Below are the code and all the weights of a small trained network. Each question names an input and a class and asks about switching units off, where a switched-off unit gives its printed mean instead of its output.

import numpy as np


def w(rows, s, z=0):
    codes = np.array(rows[::2]) - 128.0
    scale = np.full(codes.shape[1], s)
    scale[-1] = z or s
    return codes * scale


def f(y):
    return y / 2 * (1 + np.tanh(0.7978845608 * (y + 0.044715 * y**3)))


def log_softmax(a):
    a = a - a.max(-1, keepdims=True)
    return a - np.log(np.exp(a).sum(-1, keepdims=True))


def net(x, mask):
    res = np.array(x, float).reshape(1, 6) / 4 @ E
    y = f(res @ A[0][:, :-1].T + A[0][:, -1])
    res = res + np.where(mask, y, B[0][:, -1]) @ B[0][:, :-1]
    return log_softmax(res[-1] @ U[:, :-1].T + U[:, -1])


A, B = {}, {}
E = w([
[197,154,38,190,100,175,199,50,152],'x0',
[154,194,64,86,101,88,226,174,146],'x1',
[94,100,133,117,196,70,83,45,182],'x2',
[68,54,111,95,168,144,180,139,1],'x3',
[128,195,170,73,206,113,132,29,115],'x4',
[107,240,150,88,104,155,182,101,171],'x5',
],0.0068)
A[0] = w([
[98,83,161,94,179,124,105,162,47,213],'neuron 1',
[179,203,183,116,138,149,73,32,189,186],'neuron 2',
[152,154,68,145,133,173,190,31,108,204],'neuron 3',
[151,169,97,94,68,148,188,179,127,177],'neuron 4',
[167,50,138,158,121,80,35,127,177,147],'neuron 5',
[116,1,110,165,124,192,80,132,101,253],'neuron 6',
[71,163,179,57,201,81,173,113,102,185],'neuron 7',
[176,133,77,143,112,95,198,111,161,133],'neuron 8',
[165,140,129,153,91,228,171,116,118,150],'neuron 9',
[125,124,109,119,96,121,162,191,98,138],'neuron 10',
[132,160,105,110,80,150,199,197,147,191],'neuron 11',
],0.0085,0.0044)
B[0] = w([
[68,28,99,140,110,79,132,78,105,240],'neuron 1',
[45,142,176,66,191,77,67,98,148,235],'neuron 2',
[89,129,90,80,196,190,220,188,119,229],'neuron 3',
[142,204,193,123,107,66,153,126,99,207],'neuron 4',
[60,201,173,90,159,122,119,124,112,205],'neuron 5',
[71,109,176,133,183,108,177,148,53,254],'neuron 6',
[86,109,118,1,154,86,101,53,152,229],'neuron 7',
[168,124,103,171,128,166,157,189,139,191],'neuron 8',
[143,253,174,117,128,158,123,195,97,183],'neuron 9',
[160,97,110,144,71,106,148,109,82,173],'neuron 10',
[134,169,180,133,76,92,154,133,77,209],'neuron 11',
],0.0084,0.0091)
U = w([
[117,208,165,126,135,141,144,169,92,222],'0',
[141,137,38,101,208,173,153,108,178,122],'1',
[67,109,155,86,149,19,87,23,98,175],'2',
[253,147,103,197,23,106,148,156,103,21],'3',
[135,69,105,126,39,148,67,86,201,68],'4',
[218,76,86,152,75,203,57,41,151,1],'5',
[126,173,136,163,108,119,2,134,226,59],'6',
[109,22,99,186,141,167,146,162,79,116],'7',
],0.0075,0.0025)

Each question gives the input, the list of numbers given to net, and the class t.
The units are the neurons (one row each of A and B). Each row of codes is followed by its name. A weight is (code - 128) times the scale printed after its matrix; where a second scale follows, it is the last column's (A, B and U).
mask holds one flag per neuron, in row order. A switched-off neuron (its flag False) gives its mean, the last column of its row in B, instead of its output. The means were averaged over made-up inputs and are rounded, as every weight is.
A unit's drop is (log p(t) with every unit on - log p(t) with that unit switched off) / (log p(t) with every unit on - log p(t) with every unit switched off).
The circuit of an input: a set's keep is (log p(t) with only the set's units on - log p(t) with every unit switched off) / (log p(t) with every unit on - log p(t) with every unit switched off). Starting from all 11 units, units are removed one at a time, each time the one whose removal leaves the highest keep (on an exact tie, the one counted first), for as long as the keep stays at least 0.8.
circuit, biggest first: the units of the circuit, biggest drop first
most important unit: the unit with the biggest drop
top k neurons: the k neurons with the biggest drops, biggest first
drop when u is switched off: that unit's drop, to one decimal
input [6,4,-1,-4,5,-8], class 1: most important unit => neuron 3
input [1,6,5,-4,7,-2], class 1: circuit, biggest first => [neuron 1; neuron 11]
input [8,7,-5,5,-3,2], class 3: top 2 neurons => [neuron 10; neuron 2]
input [6,-4,4,-5,0,7], class 6: top 2 neurons => [neuron 2; neuron 6]
input [-6,-2,-7,-1,-1,-5], class 7: top 3 neurons => [neuron 7; neuron 2; neuron 4]
input [-4,1,-6,0,-1,-6], class 7: top 2 neurons => [neuron 7; neuron 2]
input [3,7,-3,1,6,-7], class 1: circuit, biggest first => [neuron 3; neuron 6]
input [8,7,0,0,7,-2], class 1: top 3 neurons => [neuron 3; neuron 6; neuron 5]
input [1,-2,0,4,-2,3], class 7: circuit, biggest first => [neuron 2; neuron 5]
input [-1,8,7,-1,3,-2], class 1: circuit, biggest first => [neuron 1; neuron 6; neuron 4]
input [-8,-7,-7,2,0,-2], class 7: top 4 neurons => [neuron 2; neuron 4; neuron 7; neuron 11]
input [-1,3,-3,8,-4,5], class 3: top 2 neurons => [neuron 2; neuron 10]
input [7,5,6,7,-4,0], class 7: drop when neuron 2 is switched off => 0.2
input [8,7,2,1,7,0], class 1: circuit, biggest first => [neuron 3]
input [6,-5,6,7,-1,-6], class 7: drop when neuron 3 is switched off => 0.1
input [-5,0,-7,-6,-8,6], class 3: drop when neuron 9 is switched off => 0.0
